Rows lie near named flat spaces through zero. A row that begins with a name and a colon came from that space; any other row is followed by the name of its block's space that it lies nearest.
rzqr: -.22,-.19,.13,-.05,-.14,.12,-.09,.19,.06,.25,-.29,-.15,-.07,-.15,-.09,.12,-.36,-.02,.10,.21,.04,-.31,.27,.03,.07,-.25,-.09,-.13,.14,-.39,-.06,.07,-.18,-.09,.07
-.12,-.14,.21,-.12,.00,.06,-.06,.17,-.04,.15,-.19,-.18,-.16,-.07,-.02,.09,-.39,-.06,.05,.26,-.02,-.44,.37,.06,.07,-.23,-.09,-.32,.23,-.25,.04,-.10,-.08,-.15,.03 : rzqr
pcdq: .17,-.13,-.04,-.18,-.02,.02,-.33,.09,-.14,-.04,.02,-.03,.06,.15,-.01,.23,.47,.03,-.09,-.05,.39,-.01,.17,-.15,.02,-.14,.05,.10,.37,.00,.03,.08,.20,-.13,.15
tpcr: -.10,.21,-.06,-.15,.14,.06,-.01,.05,-.06,-.22,-.17,.11,.18,.04,.12,.01,-.09,.03,.04,.03,-.01,-.17,.08,-.22,-.03,.21,.00,.15,-.04,-.08,.06,.08,.14,-.05,-.18
dtrm: .12,.09,-.40,.01,.32,.01,.15,-.33,.00,-.10,-.33,-.05,-.16,-.60,-.15,-.08,-.41,-.29,.00,-.44,-.10,.34,-.18,-.33,-.20,.12,-.30,.08,.00,.09,-.14,-.17,.00,.07,-.01
.08,-.11,.14,-.30,-.07,-.03,.06,.01,-.14,.03,-.08,-.02,.09,.17,-.03,.13,.16,-.02,-.12,.06,-.20,-.26,.05,.33,-.05,.24,-.19,-.05,.14,-.17,.10,.09,-.03,.08,.18 : pcdq
dsbs: .24,.13,-.11,-.21,.16,-.06,-.02,.08,.00,-.17,.16,.06,-.03,.08,.01,-.04,-.10,.08,.08,.00,-.02,-.12,-.04,.06,-.02,.05,.00,-.06,-.06,.15,-.15,.04,-.06,.08,-.02
dtrm: .05,.04,-.29,-.06,.20,.01,.12,-.28,-.04,-.17,-.36,-.07,-.15,-.38,-.16,-.08,-.39,-.13,.04,-.18,-.03,.09,-.06,-.40,-.21,-.02,-.20,.11,.04,.13,-.09,-.29,.09,.04,.10
pcdq: .13,.06,.00,-.21,.07,-.07,-.12,.12,.00,.08,-.06,-.13,.04,-.03,-.13,.05,.28,.01,.00,-.31,-.05,-.03,.27,-.01,.03,.03,.08,.28,.20,-.06,-.14,.04,.22,-.06,.15
rzqr: -.34,-.16,.03,.01,.06,.04,.02,.10,-.03,.01,-.24,-.19,-.04,-.19,.07,.13,-.17,.03,-.08,.10,-.08,-.17,.25,.07,.04,-.02,-.14,-.13,.14,-.20,.05,-.14,-.14,-.21,-.01
.21,-.03,-.07,.21,-.06,.17,-.13,-.02,-.13,-.05,-.03,.20,-.08,.12,.09,.02,.19,-.03,-.04,-.16,.21,.03,-.07,-.16,-.28,-.38,.06,-.03,.17,.00,.06,.07,-.07,-.13,-.02 : pcdq
-.20,.06,.01,.19,.03,.14,-.07,.27,-.04,-.02,-.07,.02,.04,-.01,-.02,.17,-.07,-.19,-.08,-.08,.20,.24,.09,.07,-.12,.11,.10,-.03,-.21,.12,.14,.16,.15,-.32,-.05 : dsbs
.03,.03,.13,-.06,-.09,-.06,-.05,-.16,-.01,-.05,.02,.14,.06,.09,.13,.12,-.02,.17,-.07,-.09,-.09,-.12,.18,-.23,.00,-.04,-.14,.07,.03,.11,-.15,.32,.02,.11,-.14 : tpcr
.09,-.05,-.04,.09,.02,.00,-.01,.18,.05,-.01,.02,-.15,-.11,.12,.13,.09,.00,-.02,-.18,-.04,.12,.05,.03,.18,-.05,.01,.19,-.02,.29,.11,.04,-.04,.18,-.13,-.11 : pcdq
pzrt: -.15,.04,-.04,.21,.07,.01,-.12,-.05,-.12,-.09,.00,-.08,-.02,-.06,-.01,-.06,-.11,.04,.01,-.02,-.01,-.12,.00,.07,-.01,.00,-.02,-.01,-.09,-.10,.07,-.04,.02,.05,.18
cgqp: .04,.00,.11,.11,.04,.12,.13,.05,-.02,.05,-.08,.07,.00,-.11,-.11,-.05,.10,.01,.04,-.07,.17,-.12,-.03,-.01,-.06,-.10,.00,-.12,-.07,.13,.11,.02,.07,.00,-.02
-.15,-.03,.00,.15,.01,.11,-.06,-.11,.07,-.05,.12,.17,-.12,-.12,.03,-.02,.03,.04,.18,.02,-.03,-.02,-.21,.00,-.02,-.04,.04,.03,-.15,-.05,-.05,-.05,-.07,.17,-.14 : pcdq
cqsf: .21,-.06,.14,.03,.06,-.33,.01,.04,-.11,.22,.09,-.03,.20,-.14,.10,.15,-.18,.14,-.12,-.09,.25,-.12,-.06,-.07,-.16,-.14,.12,.00,-.24,.14,-.13,.06,-.23,.17,.03
.16,.04,.08,.19,-.07,.05,-.06,.08,.20,-.03,-.02,-.06,-.09,-.02,-.16,.09,-.19,-.09,.09,-.01,.14,-.07,.08,-.05,.11,.09,.16,-.12,-.03,.10,-.31,-.23,-.01,-.17,.15 : cgqp
.05,.01,.30,-.01,-.16,.03,.05,.21,-.05,.10,.26,.15,.04,.34,.07,.08,.32,.09,.06,.06,-.06,-.08,-.02,.18,.06,-.04,.26,-.11,-.05,-.21,.04,.16,-.11,.05,.05 : dtrm
.03,.08,.10,.05,.14,-.13,.03,.11,.07,-.09,.16,-.18,.10,.04,-.04,-.03,.20,.07,.03,-.02,.00,.00,.12,.00,.23,.03,-.03,.05,.13,.09,-.13,.24,.08,.03,-.09 : pcdq
.09,.03,-.14,.06,-.02,-.10,-.20,.04,-.11,-.11,.01,.03,.12,.05,.01,.07,.07,-.11,-.04,-.14,-.03,.14,-.14,.02,-.12,.14,-.03,.04,-.01,.09,.07,.02,.14,-.01,.07 : rzqr
-.16,.19,-.04,.12,.02,.03,-.17,.05,-.15,-.18,-.04,.05,.09,.00,.13,-.03,-.06,.05,-.08,-.13,.14,-.10,.17,-.04,-.13,.13,-.26,.01,-.04,-.04,.15,.11,.09,.07,-.23 : tpcr
.06,.06,-.13,.00,.11,.15,.04,-.08,-.20,-.05,-.01,-.09,-.06,-.05,.04,-.04,-.06,.05,.12,-.10,-.06,-.20,-.12,.05,.01,.11,.05,.00,-.05,-.07,.00,.00,.00,.02,-.03 : pzrt
.02,.13,-.11,.03,.26,.06,.03,-.20,.08,.05,-.22,-.11,.00,-.14,-.04,-.08,-.30,-.13,.01,-.06,.04,.21,-.04,-.13,.01,-.05,-.07,.04,-.06,.00,-.02,-.06,.06,-.11,.02 : dtrm
-.13,-.03,.02,-.08,.11,.09,.03,.09,.12,-.07,.04,-.02,-.04,-.12,.12,.09,-.05,-.13,.02,.12,-.01,-.06,.02,.10,-.12,-.09,.08,-.02,.04,-.18,.08,.04,-.18,-.01,-.05 : rzqr
